Below are the code and all the weights of a small trained network. Each question names an input and a class and asks about switching units off, where a switched-off unit gives its printed mean instead of its output.

import numpy as np


def w(rows, s, z=0):
    codes = np.array(rows[::2]) - 128.0
    scale = np.full(codes.shape[1], s)
    scale[-1] = z or s
    return codes * scale


def f(y):
    return np.maximum(y, 0)


def log_softmax(a):
    a = a - a.max(-1, keepdims=True)
    return a - np.log(np.exp(a).sum(-1, keepdims=True))


def net(x, mask):
    res = np.array(x, float).reshape(1, 7) / 4 @ E
    y = f(res @ A[0][:, :-1].T + A[0][:, -1])
    res = res + np.where(mask, y, B[0][:, -1]) @ B[0][:, :-1]
    return log_softmax(res[-1] @ U[:, :-1].T + U[:, -1])


A, B = {}, {}
E = w([
[104,97,183,151,151,106,134,233,123,136],'x0',
[116,166,171,83,97,80,109,107,134,203],'x1',
[153,135,39,78,153,91,98,189,169,134],'x2',
[110,65,100,167,119,160,154,118,182,200],'x3',
[70,79,106,172,99,66,53,123,116,105],'x4',
[191,45,110,78,99,147,140,136,39,169],'x5',
[153,114,128,136,12,146,123,187,175,82],'x6',
],0.011)
A[0] = w([
[132,194,164,83,131,102,121,143,28,22,86],'n1',
[145,140,81,98,119,89,116,144,145,161,23],'n2',
[134,130,109,152,111,156,125,63,113,108,104],'n3',
[138,123,119,137,206,112,126,99,96,168,2],'n4',
[157,119,48,81,160,70,121,168,165,133,49],'n5',
[147,142,49,114,67,143,128,19,156,123,85],'n6',
[129,133,124,103,148,185,167,142,132,101,72],'n7',
[110,92,162,171,168,112,116,199,109,132,132],'n8',
[138,128,131,114,13,144,144,178,157,124,66],'n9',
[161,104,119,102,112,128,128,138,66,136,39],'n10',
[121,136,31,68,161,115,111,195,160,149,53],'n11',
[103,136,120,149,246,118,119,117,85,171,44],'n12',
[204,199,167,65,154,215,203,161,170,160,58],'n13',
[99,106,114,124,237,99,114,80,82,146,45],'n14',
[158,48,101,70,99,116,118,139,22,174,78],'n15',
[159,87,96,108,103,138,126,127,68,153,19],'n16',
[85,204,139,171,165,99,97,113,244,99,42],'n17',
[108,54,91,186,126,170,169,114,229,253,66],'n18',
[95,116,199,175,87,135,170,76,109,114,103],'n19',
[164,198,148,94,115,89,113,144,84,93,91],'n20',
[134,100,219,166,101,170,139,91,72,126,53],'n21',
[164,145,139,132,34,157,125,161,169,80,47],'n22',
[96,122,164,141,135,145,145,103,107,119,74],'n23',
[138,157,113,99,140,111,113,154,110,93,82],'n24',
[116,97,202,140,150,119,154,214,126,165,106],'n25',
[76,60,85,172,103,43,40,91,88,109,104],'n26',
[148,113,99,128,165,150,126,144,133,92,56],'n27',
[118,103,120,140,71,120,103,128,140,97,91],'n28',
[129,182,203,71,65,57,103,127,141,248,110],'n29',
[108,123,177,144,163,119,138,203,132,139,83],'n30',
[150,77,78,202,194,197,157,154,95,14,123],'n31',
[117,156,152,153,141,119,153,117,154,109,67],'n32',
[128,159,75,106,121,138,110,49,118,109,33],'n33',
],0.012,0.0034)
B[0] = w([
[152,56,131,129,210,143,79,111,108,136,236],'n1',
[129,148,122,143,98,136,89,116,137,132,165],'n2',
[151,171,129,96,126,113,114,146,127,126,178],'n3',
[134,70,126,127,87,123,144,143,156,133,180],'n4',
[158,168,138,167,84,143,74,116,135,145,200],'n5',
[175,173,135,41,143,104,122,175,126,115,213],'n6',
[106,136,121,146,123,104,149,124,93,121,164],'n7',
[171,175,128,72,144,110,123,152,113,117,191],'n8',
[143,47,132,113,87,135,165,146,168,145,211],'n9',
[117,145,129,145,160,141,151,135,170,115,179],'n10',
[153,159,148,172,78,149,61,122,142,143,207],'n11',
[146,58,135,122,79,138,161,164,162,134,211],'n12',
[115,151,126,198,113,79,173,159,22,122,226],'n13',
[156,59,137,126,71,137,163,145,148,152,215],'n14',
[98,178,118,167,180,163,179,131,187,100,247],'n15',
[108,151,134,150,165,140,162,125,172,119,189],'n16',
[95,177,117,174,178,169,191,125,190,105,232],'n17',
[141,42,141,129,234,145,65,96,91,119,233],'n18',
[152,157,121,177,91,148,65,125,143,142,204],'n19',
[136,78,132,122,174,141,100,114,120,132,195],'n20',
[148,170,130,182,84,145,70,128,154,142,200],'n21',
[153,53,136,126,95,141,165,150,165,153,203],'n22',
[141,135,126,148,100,135,101,130,144,138,165],'n23',
[139,105,142,139,149,138,97,114,122,135,167],'n24',
[173,182,127,64,139,107,125,154,124,117,202],'n25',
[114,146,129,178,124,84,177,143,3,128,240],'n26',
[93,129,118,112,110,118,117,101,132,133,160],'n27',
[141,94,136,150,100,121,161,145,107,145,174],'n28',
[31,129,102,60,90,107,117,56,128,119,235],'n29',
[171,163,121,78,138,128,139,156,123,115,184],'n30',
[30,141,115,63,97,106,114,54,138,134,232],'n31',
[124,137,125,153,142,144,148,132,160,131,165],'n32',
[159,151,136,71,141,117,123,169,123,117,188],'n33',
],0.025,0.015)
U = w([
[154,50,143,140,48,132,230,191,175,178,2],'0',
[93,205,108,207,193,185,231,154,205,79,59],'1',
[168,209,144,221,52,156,43,128,139,174,146],'2',
[146,65,150,147,237,143,91,104,81,132,206],'3',
[106,163,123,218,105,46,220,175,1,130,207],'4',
[201,216,128,27,139,82,153,211,130,98,183],'5',
[12,149,73,74,71,84,144,52,137,136,135],'6',
],0.0076,0.0011)

Each question gives the input, the list of numbers given to net, and the class t.
The units are the neurons (one row each of A and B). Each row of codes is followed by its name. A weight is (code - 128) times the scale printed after its matrix; where a second scale follows, it is the last column's (A, B and U).
mask holds one flag per neuron, in row order. A switched-off neuron (its flag False) gives its mean, the last column of its row in B, instead of its output. The means were averaged over made-up inputs and are rounded, as every weight is.
A unit's drop is (log p(t) with every unit on - log p(t) with that unit switched off) / (log p(t) with every unit on - log p(t) with every unit switched off).
The circuit of an input: a set's keep is (log p(t) with only the set's units on - log p(t) with every unit switched off) / (log p(t) with every unit on - log p(t) with every unit switched off). Starting from the 12 units with the biggest drops (on a tie, the unit counted first), units are removed one at a time, each time the one whose removal leaves the highest keep (on an exact tie, the one counted first), for as long as the keep stays at least 0.8.
units of the circuit, in order: the units of the circuit, biggest drop first
unit that matters most: the unit with the biggest drop
k most important neurons: the k neurons with the biggest drops, biggest first
drop of u: that unit's drop, to one decimal
input [8,-7,-6,7,5,-4,-7], class 5: 3 most important neurons -> [n8, n25, n30]
input [-5,-7,-2,6,-4,2,-1], class 6: units of the circuit, in order -> [n31]
input [-6,6,3,-4,-6,4,7], class 0: 4 most important neurons -> [n9, n22, n26, n31]
input [-3,3,8,7,5,7,-5], class 2: 3 most important neurons -> [n11, n5, n17]
input [6,0,3,-8,7,-8,7], class 1: 4 most important neurons -> [n17, n18, n14, n12]
input [-8,-1,-1,-1,-6,2,4], class 5: 2 most important neurons -> [n6, n26]
input [6,-3,-3,-4,-4,1,-2], class 5: 2 most important neurons -> [n18, n26]
input [4,7,0,0,-6,-3,-4], class 6: 2 most important neurons -> [n29, n26]
input [7,7,-1,-5,-4,7,6], class 1: 4 most important neurons -> [n15, n31, n6, n10]
input [5,8,-6,4,1,-7,5], class 6: 2 most important neurons -> [n29, n15]
input [5,-8,-7,7,8,5,-7], class 4: 3 most important neurons -> [n26, n29, n9]
input [5,-7,-4,5,-7,6,0], class 4: 3 most important neurons -> [n13, n29, n17]
input [-2,7,1,6,3,7,0], class 1: 4 most important neurons -> [n15, n31, n16, n1]
input [2,2,1,4,3,-1,0], class 3: 2 most important neurons -> [n18, n13]
input [-6,5,-1,5,0,-1,-7], class 0: 3 most important neurons -> [n14, n12, n4]
input [8,-2,5,-2,7,0,4], class 5: unit that matters most -> n8
input [7,4,-1,8,-2,-6,7], class 3: drop of n18 -> 3.5
input [5,7,-5,-5,-5,4,5], class 6: drop of n29 -> 2.9
input [2,7,-8,5,-1,6,2], class 2: drop of n23 -> 0.0
input [0,2,3,-6,-8,1,8], class 0: units of the circuit, in order -> [n22]
input [-6,5,7,7,-8,4,-6], class 4: drop of n7 -> 0.1
